Below is a small trained network, with its code and all its weights. Each question gives an input and a target symbol and asks what happens when units are switched off, that is, made to give their printed mean instead of their output.

import numpy as np


def w(rows, s, z=0):
    codes = np.array(rows[::2]) - 128.0
    scale = np.full(codes.shape[1], s)
    scale[-1] = z or s
    return codes * scale


def norm(h):
    return h / np.sqrt((h * h).mean(-1, keepdims=True) + 1e-5)


def f(y):
    return np.maximum(y, 0)


def softmax(a):
    e = np.exp(a - a.max(-1, keepdims=True))
    return e / e.sum(-1, keepdims=True)


def log_softmax(a):
    a = a - a.max(-1, keepdims=True)
    return a - np.log(np.exp(a).sum(-1, keepdims=True))


def net(x, mask):
    ids = ['βγδεζηλμτφ'.index(c) for c in x.split()]
    T = len(ids)
    res = E[ids] + P[:T]
    u = 0
    for l in range(2):
        q, k, v = (norm(res) @ M[l].T for M in (Q, K, V))
        z = softmax(np.where(np.tri(T) > 0, q @ k.T / 3**0.5, -1e9)) @ v
        res = res + np.where(mask[u], z, O[l][:, -1]) @ O[l][:, :-1]
        u += 1
        y = f(norm(res) @ A[l][:, :-1].T + A[l][:, -1])
        res = res + np.where(mask[u : u + 12], y, B[l][:, -1]) @ B[l][:, :-1]
        u += 12
    return log_softmax(norm(res)[-1] @ U[:, :-1].T + U[:, -1])


Q, K, V, O, A, B = {}, {}, {}, {}, {}, {}
E = w([
[162,112,252,100,153,100],'β',
[64,158,54,250,169,194],'γ',
[72,193,92,126,131,144],'δ',
[123,167,190,65,127,151],'ε',
[193,109,139,47,107,93],'ζ',
[178,97,169,228,151,157],'η',
[163,111,125,192,105,186],'λ',
[136,151,81,134,77,170],'μ',
[113,28,54,108,107,95],'τ',
[111,117,225,181,8,128],'φ',
],0.021)
P = w([
[132,253,166,244,152,123],'0',
[43,120,104,104,122,104],'1',
[56,74,105,49,148,109],'2',
[97,59,113,52,186,119],'3',
[147,66,118,76,226,118],'4',
[171,116,104,106,254,108],'5',
],0.009)
Q[0] = w([
[239,127,39,80,192,133],'L0H1',
[6,159,185,103,223,142],'L0H1',
[162,14,65,80,180,176],'L0H1',
],0.018)
K[0] = w([
[202,116,92,111,213,159],'L0H1',
[189,112,115,117,2,216],'L0H1',
[119,85,108,74,160,200],'L0H1',
],0.021)
V[0] = w([
[241,150,93,91,32,176],'L0H1',
[110,184,104,137,48,68],'L0H1',
[104,94,104,154,75,249],'L0H1',
],0.014)
O[0] = w([
[246,232,47,14,83,8,209],'L0H1',
[139,175,124,110,171,64,213],'L0H1',
[144,184,52,165,74,129,252],'L0H1',
],0.012,0.0035)
A[0] = w([
[141,181,191,98,140,179,5],'L0N1',
[146,42,41,187,122,66,117],'L0N2',
[155,113,123,146,136,199,71],'L0N3',
[77,152,145,50,104,145,152],'L0N4',
[166,87,183,68,102,180,36],'L0N5',
[247,155,131,60,133,173,160],'L0N6',
[109,159,83,125,222,140,51],'L0N7',
[154,135,209,120,84,91,110],'L0N8',
[117,207,164,126,143,170,62],'L0N9',
[103,107,189,89,67,211,168],'L0N10',
[177,93,168,93,172,84,54],'L0N11',
[216,94,85,194,190,113,83],'L0N12',
],0.013,0.0031)
B[0] = w([
[201,167,94,111,186,127,168],'L0N1',
[123,221,35,102,187,159,183],'L0N2',
[152,197,141,134,71,109,174],'L0N3',
[153,153,127,216,159,159,211],'L0N4',
[188,90,137,135,130,34,175],'L0N5',
[75,173,17,183,135,133,254],'L0N6',
[81,115,157,200,69,112,182],'L0N7',
[116,135,136,127,8,142,197],'L0N8',
[90,148,149,97,195,110,177],'L0N9',
[188,182,186,96,193,80,221],'L0N10',
[70,71,165,210,148,106,186],'L0N11',
[154,193,106,47,112,76,167],'L0N12',
],0.015,0.0067)
Q[1] = w([
[37,59,123,151,143,70],'L1H1',
[176,140,99,71,223,115],'L1H1',
[15,6,191,44,137,227],'L1H1',
],0.013)
K[1] = w([
[107,177,108,198,99,8],'L1H1',
[174,94,122,72,189,147],'L1H1',
[7,234,188,163,231,133],'L1H1',
],0.012)
V[1] = w([
[107,123,196,95,4,169],'L1H1',
[115,72,119,177,115,22],'L1H1',
[171,74,109,184,126,167],'L1H1',
],0.014)
O[1] = w([
[182,115,166,250,234,57,2],'L1H1',
[116,75,104,37,150,224,184],'L1H1',
[135,81,164,135,104,182,35],'L1H1',
],0.011,0.0058)
A[1] = w([
[147,212,1,149,185,95,100],'L1N1',
[164,160,133,128,194,78,144],'L1N2',
[131,125,94,149,242,96,1],'L1N3',
[134,90,56,207,34,226,83],'L1N4',
[124,51,61,79,173,64,127],'L1N5',
[98,164,215,88,134,139,104],'L1N6',
[34,71,244,110,115,110,121],'L1N7',
[140,135,104,178,13,120,224],'L1N8',
[24,155,147,197,148,232,37],'L1N9',
[53,109,62,172,83,135,134],'L1N10',
[119,148,176,29,167,60,149],'L1N11',
[119,70,51,22,88,158,174],'L1N12',
],0.015,0.0031)
B[1] = w([
[178,19,183,134,87,123,250],'L1N1',
[91,124,45,150,108,89,177],'L1N2',
[151,57,73,180,142,154,149],'L1N3',
[193,94,193,212,125,235,162],'L1N4',
[89,99,68,133,130,202,154],'L1N5',
[132,118,129,109,211,64,164],'L1N6',
[122,60,214,69,52,48,150],'L1N7',
[68,236,177,135,119,132,177],'L1N8',
[24,116,5,94,96,99,182],'L1N9',
[230,172,166,151,229,160,180],'L1N10',
[172,160,105,166,222,229,176],'L1N11',
[88,45,159,58,144,155,203],'L1N12',
],0.019,0.017)
U = w([
[115,75,254,111,173,39,91],'β',
[53,176,52,195,124,207,4],'γ',
[25,122,93,90,136,33,191],'δ',
[164,197,104,114,253,105,116],'ε',
[106,46,127,65,150,196,128],'ζ',
[85,209,200,190,107,43,223],'η',
[192,133,215,176,86,174,117],'λ',
[186,173,55,77,64,94,173],'μ',
[89,203,172,78,131,134,120],'τ',
[162,34,89,223,138,65,55],'φ',
],0.0091,0.0025)

Each question gives the input, a string of symbols that net reads in full, and the target symbol t.
The units are the heads (3 rows each of Q, K, V and O) and the neurons (one row each of A and B). Each row of codes is followed by its name. A weight is (code - 128) times the scale printed after its matrix; where a second scale follows, it is the last column's (O, A, B and U).
mask holds one flag per unit, layer by layer, with each layer's heads first. A switched-off unit (its flag False) gives its mean, the last column of its rows in O or B, instead of its output. The means were averaged over made-up inputs and are rounded, as every weight is.
A unit's drop is (log p(t) with every unit on - log p(t) with that unit switched off) / (log p(t) with every unit on - log p(t) with every unit switched off).
The circuit of an input: a set's keep is (log p(t) with only the set's units on - log p(t) with every unit switched off) / (log p(t) with every unit on - log p(t) with every unit switched off). Starting from the 12 units with the biggest drops (on a tie, the unit counted first), units are removed one at a time, each time the one whose removal leaves the highest keep (on an exact tie, the one counted first), for as long as the keep stays at least 0.8.
units of the circuit, in order: the units of the circuit, biggest drop first
unit that matters most: the unit with the biggest drop
top k neurons: the k neurons with the biggest drops, biggest first
k most important neurons of layer l: the k neurons of layer l with the biggest drops, biggest first
input φ γ γ β λ, target β: top 2 neurons => (L0N6 L0N10)
input δ λ λ, target λ: top 2 neurons => (L1N1 L1N9)
input ε φ λ δ ε η, target ε: unit that matters most => L0N6
input δ λ η, target λ: top 2 neurons => (L1N1 L0N10)
input δ β γ η φ μ, target φ: units of the circuit, in order => (L1H1 L0N8 L1N3)
input λ τ δ γ η, target γ: units of the circuit, in order => (L0H1 L1N1)
input μ η γ ε β γ, target μ: top 2 neurons => (L0N12 L1N1)
input ε φ φ ζ η, target ζ: top 2 neurons => (L0N5 L1N12)
input ε γ γ β η, target β: units of the circuit, in order => (L0N6 L0H1 L0N10 L1N7)
input δ μ δ λ η, target λ: 3 most important neurons of layer 1 => (L1N1 L1N9 L1N4)
input τ ε δ λ, target δ: top 2 neurons => (L0N6 L1N9)
input ε φ ε ε μ, target ε: 2 most important neurons of layer 0 => (L0N10 L0N3)
input τ μ δ τ μ, target τ: top 4 neurons => (L0N2 L0N10 L0N3 L0N6)
input μ τ τ ε ε δ, target μ: top 2 neurons => (L0N2 L1N1)
input ε δ ε μ μ, target μ: top neuron => (L0N10)
input λ ε λ, target ε: top 3 neurons => (L0N10 L0N6 L0N3)
input γ ε ε ε η, target ε: 4 most important neurons of layer 0 => (L0N12 L0N6 L0N3 L0N10)
input ζ μ φ λ ε λ, target ε: top 3 neurons => (L0N10 L0N6 L1N1)
input ζ η μ, target η: top 2 neurons => (L0N6 L0N11)
input ζ γ δ λ β, target λ: unit that matters most => L0H1
input ε μ λ φ δ β, target φ: top 2 neurons => (L0N6 L0N8)
input δ φ ε φ η λ, target η: 2 most important neurons of layer 0 => (L0N6 L0N3)
input ε γ η δ δ η, target δ: 2 most important neurons of layer 0 => (L0N6 L0N8)
input β γ γ ε, target ε: 2 most important neurons of layer 1 => (L1N1 L1N11)
input φ δ λ, target δ: 3 most important neurons of layer 0 => (L0N6 L0N4 L0N10)
input λ γ ε δ γ γ, target λ: 2 most important neurons of layer 0 => (L0N7 L0N10)
